[-1.11 -0.99  1.08 -1.99  2.71  0.20 -1.84  0.28  2.14  0.03  1.08 -1.19
 -1.09 -0.96 -0.28 -4.72 -0.03  0.15  1.72 -0.55  2.38] : X > MB
[-1.37 -1.54 -0.49 -2.54  1.20  1.01 -1.99  0.05  1.40  0.89  0.56 -0.89
  0.62  0.92 -2.39 -1.10  2.44  0.43  0.93 -0.64 -3.42] : Q > QJ
[-1.97 -0.94  0.48 -2.94  3.89  1.56 -2.62 -2.68  2.14  1.81  0.33 -1.51
 -2.12 -0.64 -2.87 -1.65  1.43  0.09  2.28 -1.07 -1.96] : Q > GF
[-0.65 -0.77  2.23 -2.25  4.68  1.09 -1.39 -0.96  1.07  1.80  1.36 -1.36
 -4.40 -0.95 -2.17 -3.82  1.71  2.15  4.31 -0.39 -0.27] : Q > TR
[-1.01 -0.19  3.23 -0.14  3.16  0.44  0.90 -0.47  0.94 -0.18  0.76 -1.12
 -4.34 -0.65 -0.09 -3.03 -0.75  0.98  3.96 -0.63  1.59] : X > TD
[-0.58 -0.03  0.08  0.46  1.39  1.92 -1.92 -0.54  1.49 -2.42  0.81  0.29
 -8.19 -0.57 -0.09 -4.86 -0.25  0.47  0.00 -0.55  2.91] : X > PG
[-2.66 -0.70  1.92 -2.74  3.34  2.25 -4.36 -1.68  1.38  1.42  0.65 -2.22
 -4.77 -0.68 -2.27 -2.65  2.21  0.69  7.98 -1.67 -2.76] : Q > QJ
[-2.19 -0.99  1.96 -0.76  3.92  2.84 -4.44  0.42  1.94 -0.56  0.76 -2.26
 -6.64 -0.73  0.13 -8.37  0.08  0.86  3.90 -1.92  3.05] : X > TD
[-2.00  0.88  1.26 -1.47  4.04  1.78 -1.77 -1.03  2.59 -0.69  0.55 -2.89
 -7.44 -0.89 -2.39 -4.26  0.77  0.79  5.14 -1.24  1.40] : Q > TR
[-0.80 -0.14  0.49  0.44  2.71  2.29 -1.80 -1.16  1.64 -1.89  0.65 -0.97
 -6.70 -0.31 -1.01 -3.24 -0.03  0.05  2.54 -0.87  1.40] : X > PG
[-1.29 -0.09  1.95  0.20  1.96  1.40 -3.36 -0.47  1.06 -1.69  0.49 -1.83
 -7.18 -0.47  0.10 -3.62 -0.21  0.21  3.03 -1.04  1.31] : X > PG
[-2.60  0.39  1.28 -0.72  3.39  2.73 -3.27 -0.33  2.25 -1.09  0.80 -2.06
 -8.94 -0.95 -0.47 -6.42  0.34  0.48  6.39 -1.25  2.32] : X > PG
[-1.69 -0.99  0.55 -2.47  2.78  0.86 -1.62 -1.31  1.57  1.36  0.90 -1.31
 -2.79 -0.51 -2.17 -1.49  1.16  0.82  4.00 -1.16 -2.13] : Q > QJ
[-1.63  0.11  0.24 -0.82  1.56  1.73 -2.42  0.03  1.76 -1.24 -0.39 -1.05
 -3.92 -0.94 -0.19 -3.21 -0.29 -0.14  2.02 -1.28 -0.14] : X > MB
[-1.43 -1.06  2.60  0.38  2.75  1.66 -2.38  0.26  0.99 -1.36  0.18 -1.66
 -5.05 -0.54  1.19 -4.37 -0.89  0.53  3.34 -1.43  0.05] : X > MB
[-1.13 -0.46  1.18 -2.27  2.89  0.87 -1.93 -0.40  1.52  1.13  0.86 -1.88
 -2.25 -0.64 -1.58 -4.06  0.66  1.03  1.92 -1.07  1.09] : Q > TR
[-1.96 -0.46  0.85 -0.59  3.36  2.04 -2.57 -0.26  2.42 -0.15  0.91 -1.60
 -4.17 -0.75 -0.05 -6.01 -0.16  1.04  3.18 -0.95  1.71] : X > MB
[-0.93 -0.98  3.12 -1.54  3.79  2.83 -4.39  0.62  1.40 -1.29  0.44 -2.19
 -6.56 -0.73 -0.82 -6.57  0.47  0.77  2.55 -2.22  0.84] : X > MB
[-2.22 -1.00  1.30 -3.43  3.25  0.24 -3.21 -0.81  2.41 -0.63  1.25 -1.48
 -2.26 -1.26 -2.10 -2.58  1.20  0.66  4.86 -0.57  0.83] : Q > TR
[-0.78 -1.61  0.44 -2.09  2.19  0.18 -1.43 -1.89  1.69  1.61  1.58 -0.56
 -3.50 -0.76 -2.29 -0.85  1.56  0.99 -0.60  0.32 -1.70] : Q > GF
[-1.52 -1.27  1.20 -3.36  4.67  1.78 -3.51 -1.77  2.42  1.68  1.34 -2.13
 -2.02 -0.49 -2.39 -3.97  1.51  1.22  3.46 -1.10 -0.63] : Q > TR
